Below is a small trained network, with its code and all its weights. Each question gives an input and a class and asks what happens when units are switched off, that is, made to give their printed mean instead of their output.

import numpy as np


def w(rows, s, z=0):
    codes = np.array(rows[::2]) - 128.0
    scale = np.full(codes.shape[1], s)
    scale[-1] = z or s
    return codes * scale


def f(y):
    return np.maximum(y, 0)


def log_softmax(a):
    a = a - a.max(-1, keepdims=True)
    return a - np.log(np.exp(a).sum(-1, keepdims=True))


def net(x, mask):
    res = np.array(x, float).reshape(1, 7) / 4 @ E
    y = f(res @ A[0][:, :-1].T + A[0][:, -1])
    res = res + np.where(mask, y, B[0][:, -1]) @ B[0][:, :-1]
    return log_softmax(res[-1] @ U[:, :-1].T + U[:, -1])


A, B = {}, {}
E = w([
[107,119,115,110,142,118,107,155,109,142,118],'x0',
[212,166,151,69,168,74,94,75,125,159,42],'x1',
[129,164,44,142,85,138,10,67,150,82,152],'x2',
[115,164,126,142,149,142,127,159,123,121,106],'x3',
[144,118,135,124,121,125,123,147,149,108,133],'x4',
[194,118,157,238,139,107,75,152,71,163,172],'x5',
[134,144,130,141,108,139,142,128,133,135,117],'x6',
],0.014)
A[0] = w([
[19,81,131,142,87,224,143,157,112,81,207,5],'n0',
[67,131,60,204,112,141,198,168,145,143,214,30],'n1',
[209,143,140,60,169,117,98,110,141,152,80,17],'n2',
[116,61,216,136,183,87,244,172,133,143,96,89],'n3',
[170,208,168,87,174,41,125,69,162,138,73,27],'n4',
[191,109,163,248,158,67,81,156,61,173,179,181],'n5',
[107,170,31,150,78,130,2,83,186,92,130,83],'n6',
[200,175,166,89,140,139,79,93,122,175,59,65],'n7',
[49,145,84,32,155,155,210,78,215,80,78,157],'n8',
[50,98,92,22,124,116,163,123,160,118,112,205],'n9',
],0.0089,0.0023)
B[0] = w([
[74,104,142,153,158,93,75,117,135,72,32,223],'n0',
[74,120,145,139,107,60,111,113,85,116,72,209],'n1',
[125,104,109,105,140,79,66,93,156,105,90,186],'n2',
[166,129,80,160,207,187,143,93,7,197,73,242],'n3',
[88,92,120,114,112,82,147,107,118,100,112,198],'n4',
[125,235,112,70,11,158,131,193,199,131,180,243],'n5',
[229,119,73,146,167,194,178,95,52,168,58,250],'n6',
[95,72,169,171,81,111,105,122,122,99,73,190],'n7',
[143,202,173,105,84,154,119,217,183,164,141,236],'n8',
[130,185,143,100,106,154,132,167,138,113,160,209],'n9',
],0.012,0.019)
U = w([
[112,201,147,109,53,166,141,156,193,144,161,252],'0',
[169,66,55,165,198,217,184,89,68,181,102,71],'1',
[53,53,151,149,110,10,111,97,131,48,68,13],'2',
],0.012,0.0015)

Each question gives the input, the list of numbers given to net, and the class t.
The units are the neurons (one row each of A and B). Each row of codes is followed by its name. A weight is (code - 128) times the scale printed after its matrix; where a second scale follows, it is the last column's (A, B and U).
mask holds one flag per neuron, in row order. A switched-off neuron (its flag False) gives its mean, the last column of its row in B, instead of its output. The means were averaged over made-up inputs and are rounded, as every weight is.
A unit's drop is (log p(t) with every unit on - log p(t) with that unit switched off) / (log p(t) with every unit on - log p(t) with every unit switched off).
The circuit of an input: a set's keep is (log p(t) with only the set's units on - log p(t) with every unit switched off) / (log p(t) with every unit on - log p(t) with every unit switched off). Starting from all 10 units, units are removed one at a time, each time the one whose removal leaves the highest keep (on an exact tie, the one counted first), for as long as the keep stays at least 0.8.
units of the circuit, in order: the units of the circuit, biggest drop first
most important unit: the unit with the biggest drop
k most important neurons: the k neurons with the biggest drops, biggest first
drop of u: that unit's drop, to one decimal
input [7,0,8,-6,8,2,-5], class 1: most important unit : n6
input [2,-4,-7,-4,-6,-7,-5], class 0: 3 most important neurons : n8; n6; n9
input [6,7,7,-2,4,7,-5], class 0: 3 most important neurons : n5; n3; n0
input [-4,6,5,3,-3,1,8], class 2: 3 most important neurons : n3; n7; n4
input [1,2,0,-7,-3,-1,-5], class 2: 4 most important neurons : n5; n6; n3; n8
input [0,-7,5,3,1,0,7], class 2: 2 most important neurons : n0; n3
input [3,-2,6,-8,-3,8,4], class 0: 2 most important neurons : n5; n3
input [3,6,2,2,3,-4,8], class 2: 3 most important neurons : n5; n4; n7
input [4,2,3,7,2,-2,-7], class 1: 2 most important neurons : n5; n6
input [-6,8,-3,-6,3,7,6], class 2: 3 most important neurons : n7; n4; n8
input [-5,7,7,0,4,-6,8], class 1: 3 most important neurons : n6; n5; n0
input [3,8,-3,3,-2,-8,-4], class 0: 4 most important neurons : n8; n9; n0; n1
input [-3,-1,-2,2,-1,2,-6], class 0: 2 most important neurons : n6; n3
input [-4,3,7,-3,-6,-2,-6], class 1: units of the circuit, in order : n6
input [4,2,6,-1,-1,6,-4], class 0: drop of n3 : 4.2
input [-7,-2,3,-3,-7,0,3], class 1: drop of n5 : 0.3
input [8,-2,-1,-1,7,-1,6], class 2: drop of n8 : 0.6
